Below is a small trained network, with its code and all its weights. Each question gives an input and a target symbol and asks what happens when units are switched off, that is, made to give their printed mean instead of their output.

import numpy as np


def w(rows, s, z=0):
    codes = np.array(rows[::2]) - 128.0
    scale = np.full(codes.shape[1], s)
    scale[-1] = z or s
    return codes * scale


def norm(h):
    return h / np.sqrt((h * h).mean(-1, keepdims=True) + 1e-5)


def f(y):
    return y / 2 * (1 + np.tanh(0.7978845608 * (y + 0.044715 * y**3)))


def softmax(a):
    e = np.exp(a - a.max(-1, keepdims=True))
    return e / e.sum(-1, keepdims=True)


def log_softmax(a):
    a = a - a.max(-1, keepdims=True)
    return a - np.log(np.exp(a).sum(-1, keepdims=True))


def net(x, mask):
    ids = ['αβγεζηθλξπτφ'.index(c) for c in x.split()]
    T = len(ids)
    res = E[ids] + P[:T]
    u = 0
    for l in range(2):
        q, k, v = (norm(res) @ M[l].T for M in (Q, K, V))
        z = softmax(np.where(np.tri(T) > 0, q @ k.T / 3**0.5, -1e9)) @ v
        res = res + np.where(mask[u], z, O[l][:, -1]) @ O[l][:, :-1]
        u += 1
        y = f(norm(res) @ A[l][:, :-1].T + A[l][:, -1])
        res = res + np.where(mask[u : u + 4], y, B[l][:, -1]) @ B[l][:, :-1]
        u += 4
    return log_softmax(norm(res)[-1] @ U[:, :-1].T + U[:, -1])


Q, K, V, O, A, B = {}, {}, {}, {}, {}, {}
E = w([
[139,51,36],'α',
[223,62,164],'β',
[144,6,84],'γ',
[191,76,122],'ε',
[143,44,233],'ζ',
[139,1,83],'η',
[144,5,77],'θ',
[123,91,183],'λ',
[73,92,58],'ξ',
[181,87,133],'π',
[225,30,241],'τ',
[25,55,32],'φ',
],0.0033)
P = w([
[105,198,169],'0',
[34,2,168],'1',
[194,170,87],'2',
[49,34,173],'3',
[194,170,92],'4',
[56,56,176],'5',
[193,172,92],'6',
[67,70,179],'7',
[194,171,95],'8',
[73,77,185],'9',
[193,172,95],'10',
[87,93,182],'11',
[193,171,95],'12',
[90,100,183],'13',
],0.0057)
Q[0] = w([
[139,140,105],'0.h0',
[146,246,134],'0.h0',
[111,128,151],'0.h0',
],0.011)
K[0] = w([
[98,151,102],'0.h0',
[210,125,2],'0.h0',
[68,253,151],'0.h0',
],0.0089)
V[0] = w([
[138,112,90],'0.h0',
[176,161,252],'0.h0',
[70,88,252],'0.h0',
],0.0046)
O[0] = w([
[120,146,64,139],'0.h0',
[130,165,138,7],'0.h0',
[90,3,93,234],'0.h0',
],0.0049,0.002)
A[0] = w([
[44,87,145,184],'0.n0',
[254,172,105,134],'0.n1',
[123,97,182,66],'0.n2',
[72,233,72,2],'0.n3',
],0.0063,0.0017)
B[0] = w([
[197,120,129,251],'0.n0',
[253,61,79,197],'0.n1',
[49,117,108,130],'0.n2',
[91,130,130,120],'0.n3',
],0.007,0.0029)
Q[1] = w([
[204,248,54],'1.h0',
[204,91,81],'1.h0',
[235,168,145],'1.h0',
],0.011)
K[1] = w([
[162,11,81],'1.h0',
[73,55,108],'1.h0',
[149,52,96],'1.h0',
],0.012)
V[1] = w([
[214,113,224],'1.h0',
[156,71,40],'1.h0',
[254,226,97],'1.h0',
],0.0069)
O[1] = w([
[204,70,188,78],'1.h0',
[9,2,155,138],'1.h0',
[167,70,69,2],'1.h0',
],0.0086,0.0074)
A[1] = w([
[76,175,170,253],'1.n0',
[184,108,2,126],'1.n1',
[64,131,59,37],'1.n2',
[164,106,179,73],'1.n3',
],0.0076,0.0033)
B[1] = w([
[163,154,71,254],'1.n0',
[127,75,16,155],'1.n1',
[132,146,255,153],'1.n2',
[23,179,172,121],'1.n3',
],0.0064,0.0047)
U = w([
[144,69,6,145],'α',
[202,84,160,85],'β',
[120,85,139,47],'γ',
[185,107,104,58],'ε',
[132,119,189,34],'ζ',
[93,56,150,110],'η',
[110,67,139,34],'θ',
[171,182,185,30],'λ',
[165,209,48,127],'ξ',
[209,136,116,90],'π',
[161,109,216,69],'τ',
[53,178,118,252],'φ',
],0.017,0.0046)

Each question gives the input, a string of symbols that net reads in full, and the target symbol t.
The units are the heads (3 rows each of Q, K, V and O) and the neurons (one row each of A and B). Each row of codes is followed by its name. A weight is (code - 128) times the scale printed after its matrix; where a second scale follows, it is the last column's (O, A, B and U).
mask holds one flag per unit, layer by layer, with each layer's heads first. A switched-off unit (its flag False) gives its mean, the last column of its rows in O or B, instead of its output. The means were averaged over made-up inputs and are rounded, as every weight is.
A unit's drop is (log p(t) with every unit on - log p(t) with that unit switched off) / (log p(t) with every unit on - log p(t) with every unit switched off).
The circuit of an input: a set's keep is (log p(t) with only the set's units on - log p(t) with every unit switched off) / (log p(t) with every unit on - log p(t) with every unit switched off). Starting from all 10 units, units are removed one at a time, each time the one whose removal leaves the highest keep (on an exact tie, the one counted first), for as long as the keep stays at least 0.8.
circuit, biggest first: the units of the circuit, biggest drop first
top k neurons: the k neurons with the biggest drops, biggest first
top k neurons in layer l: the k neurons of layer l with the biggest drops, biggest first
drop of u: that unit's drop, to one decimal
input π φ φ θ β ξ, target π: circuit, biggest first -> (1.h0, 0.n1)
input φ π φ η ζ φ γ α β φ φ γ φ ζ, target φ: circuit, biggest first -> (0.n1, 1.h0)
input τ η ξ γ η α ξ π, target τ: top 2 neurons in layer 0 -> (0.n1, 0.n2)
input ξ γ φ π α, target α: circuit, biggest first -> (1.n1)
input φ π π φ φ ξ η φ φ θ, target φ: circuit, biggest first -> (0.n1, 1.h0)
input ξ α φ φ β φ α φ α α, target ξ: circuit, biggest first -> (1.h0, 0.n1)
input β τ φ φ β φ ε β η α, target β: circuit, biggest first -> (1.h0, 0.h0, 0.n1)
input φ η β, target β: circuit, biggest first -> (0.n1, 1.h0)
input β φ η τ α ξ α φ η φ η ξ, target β: circuit, biggest first -> (1.h0, 0.h0)
input ξ ε α α ε β φ φ γ ε β, target β: top 3 neurons -> (0.n1, 1.n0, 0.n0)
input τ ξ τ α φ φ τ α α φ α τ φ α, target τ: circuit, biggest first -> (1.h0, 0.n1, 1.n3)
input α α φ ξ φ η φ ε, target α: circuit, biggest first -> (1.h0, 0.h0)
input ζ φ β φ α γ ξ β ζ α α ξ φ, target φ: circuit, biggest first -> (1.h0, 0.n1)
input β η α β φ φ α φ ζ φ τ, target τ: top 3 neurons -> (0.n1, 1.n3, 0.n0)
input φ φ γ φ θ η λ, target λ: top neuron -> (0.n1)
input α τ γ β φ φ φ τ ξ φ φ, target φ: circuit, biggest first -> (1.h0, 0.n1, 0.h0)
input ξ φ λ η β φ α η φ ε φ φ, target ξ: circuit, biggest first -> (1.h0, 0.n1, 0.n0)
input α ξ θ α η, target η: top 2 neurons in layer 1 -> (1.n0, 1.n1)
input λ φ ζ φ τ β α α, target λ: top 2 neurons -> (0.n1, 0.n2)
input β φ φ φ, target β: top neuron in layer 0 -> (0.n0)
input φ α α γ λ ξ α ξ φ γ, target φ: top 2 neurons in layer 0 -> (0.n1, 0.n3)
input τ ξ φ π α φ, target τ: top 2 neurons in layer 0 -> (0.n1, 0.n2)
input ξ φ η ξ λ α ξ α φ α π π, target ξ: drop of 1.h0 -> 0.8
input ξ φ θ φ α φ, target ξ: drop of 0.n3 -> 0.3
input φ φ ε τ φ φ α α τ, target τ: drop of 1.n1 -> 0.1
